Group, then class
[-13 -22  17   6  11  -8  19   6  35 -11  19 -17   2  15 -17 -18  -2  16
  13  -7 -17 -19 -18  17   0   3  11  -5 -11   0  19  -8  -8  -7   8  -9
  -5   9 -13  20   2 -25   6 -17 -18   5   9   0  -6  -3] : <77>/sn
[ -8 -19  -4   6  -1 -19  13   5  47   3  27 -21  16  11  -8 -15 -12  -6
  20 -16  -3  12 -22  35 -11  26   6 -17  -6 -12   7 -16  -8   4 -19  -4
  -1   6  -8  21  -4  -9  -9 -51 -30   8  17  -3  -6 -12] : <77>/fq
[ 31   1 -10 -13 -14  36   3   8   7  21  23  13  13  17   1 -23  10   9
  -9  -2 -14 -18  22   9   1 -18 -17  16   3  12  -4   7  -4  -1  14 -30
   6  -1  14 -32   6   8  14  43  -6 -10  15 -13 -10  13] : <76>/zc
[  2 -24   2  -8  -4  16   1  -5  10 -22  -3 -26 -44  11 -12  57   3   5
  32  24  19   1 -13  32  10   1 -13 -23  28   3   7  -5   1  17  10 -13
  -1  -4 -16  22   7 -18  -1  -3   6  25  22   0  -2   5] : <79>/jl
[ 27  -8  -1 -15  -4  40   1   4   2  16  13   4   9   4  14 -37  12  10
 -11  -5   1 -15  20  -7  -5 -14 -16  27   0   1  -7  11  -4   4   6 -29
   6 -20  16 -23  12  14   9  45   2 -15  15 -20  -6   7] : <76>/zc
[-14  -9  11  -6  10 -12  13   8  26  -3   9  35  55  14 -12 -48  -9  16
   8 -22 -48 -27 -11  12   0  -3  36  17 -14  -3  26   0  10 -19   7 -12
 -25  15  19   0 -12 -23  18  -7 -21  -4  28 -16  21   3] : <82>/rp
[ 16  -4 -14  11   6   0   7   7  15   4  20   5  19  17  -6 -39  27   7
  -7 -18 -30 -12   7 -14 -11   2 -14  -1 -18  11 -19   1  -8  -2  10  -8
  14   8 -13 -28  -2   3  15  23   4  -1   2  -6  -5  12] : <76>/zc
[ 10 -11   1  12   1   7  -3 -11  -3 -27  -1 -12 -47  12  -7  35  -3   1
  25  21  -2   0  48  17  24   6 -20  -6  23  14 -30 -13  18  -8  19  10
  22  -1  -4 -10   6 -13   4  -5   5   8  -4  17  -6  12] : <79>/jl
[-20 -35   4  27  19 -37  14   1  62 -14  31  -9  19  -8  -7 -48  -3  17
  33 -21 -31   9 -28  22 -13  27  31 -10 -24   0  -9 -18  23 -22   1   9
  15  20 -56  25  -3 -29  -9 -34 -24  -2   5   8   8   6] : <77>/fq
[ -9   2  13 -11  13 -17  13  -2  23   4   6  29  20   2 -14 -22   3  17
   2 -24 -58 -16  -7   5  -9   4  47  21   5   2  -4 -12  41 -23   7   0
   1  19   9  15   2 -22  14  -4 -31 -20  25 -13   2  23] : <82>/rp
[ -4 -19 -27  -6   2 -23  -4 -14  26   9  16 -10  26 -10  10 -22   5 -18
  16 -14   3  20 -15  16 -11  16  -5 -10  -3  -5   4   6  -1   5 -44   6
  -2   6 -24  21  -7  11 -11 -24 -10   3   7  -3  10 -17] : <77>/sn
[ -5  12  30   8   7  12  17   0 -13 -18 -16  18 -15  23 -36  16 -14  17
   2   4 -26 -38  -1   2  16 -18  19  -7  -2  11  14 -18   2 -26  41   4
   7   5  21   6   0 -27  16  -3 -24  -8  -9  10  -5  -1] : <82>/rh
[ -7   7  24   0  16 -10   4  -4  36  -6   7  53  45  37 -18 -38 -18  28
 -38 -25 -78 -43 -11  15  -1   5  49  21   0  -2  21 -10   4 -31  20  -3
 -35  13  13 -30 -17 -56  28  -5 -19   0  29 -16  20  34] : <82>/rp
[ 24 -28  -7  38 -17  13 -10   4  20  15  31  23   5 -12   9 -60  -7   9
  11   6  14  13  16   2  22 -10  -6  21  -5  10 -22  18  22   2  12 -27
  12  -5  13 -46 -16  14  11  16   8 -25  15 -12  12  17] : <76>/zc
[  2 -30   1   7   2  27   5  -8  -1 -29  -4 -37 -55  -4  -2  22  31  20
  34  22  15  -9  -4 -10  13 -23 -47  16  19  13 -16  16 -13   9  33 -15
  15  -5 -35   3   3  -4  -7  49  45  25  16  -9  -4  16] : <79>/jl
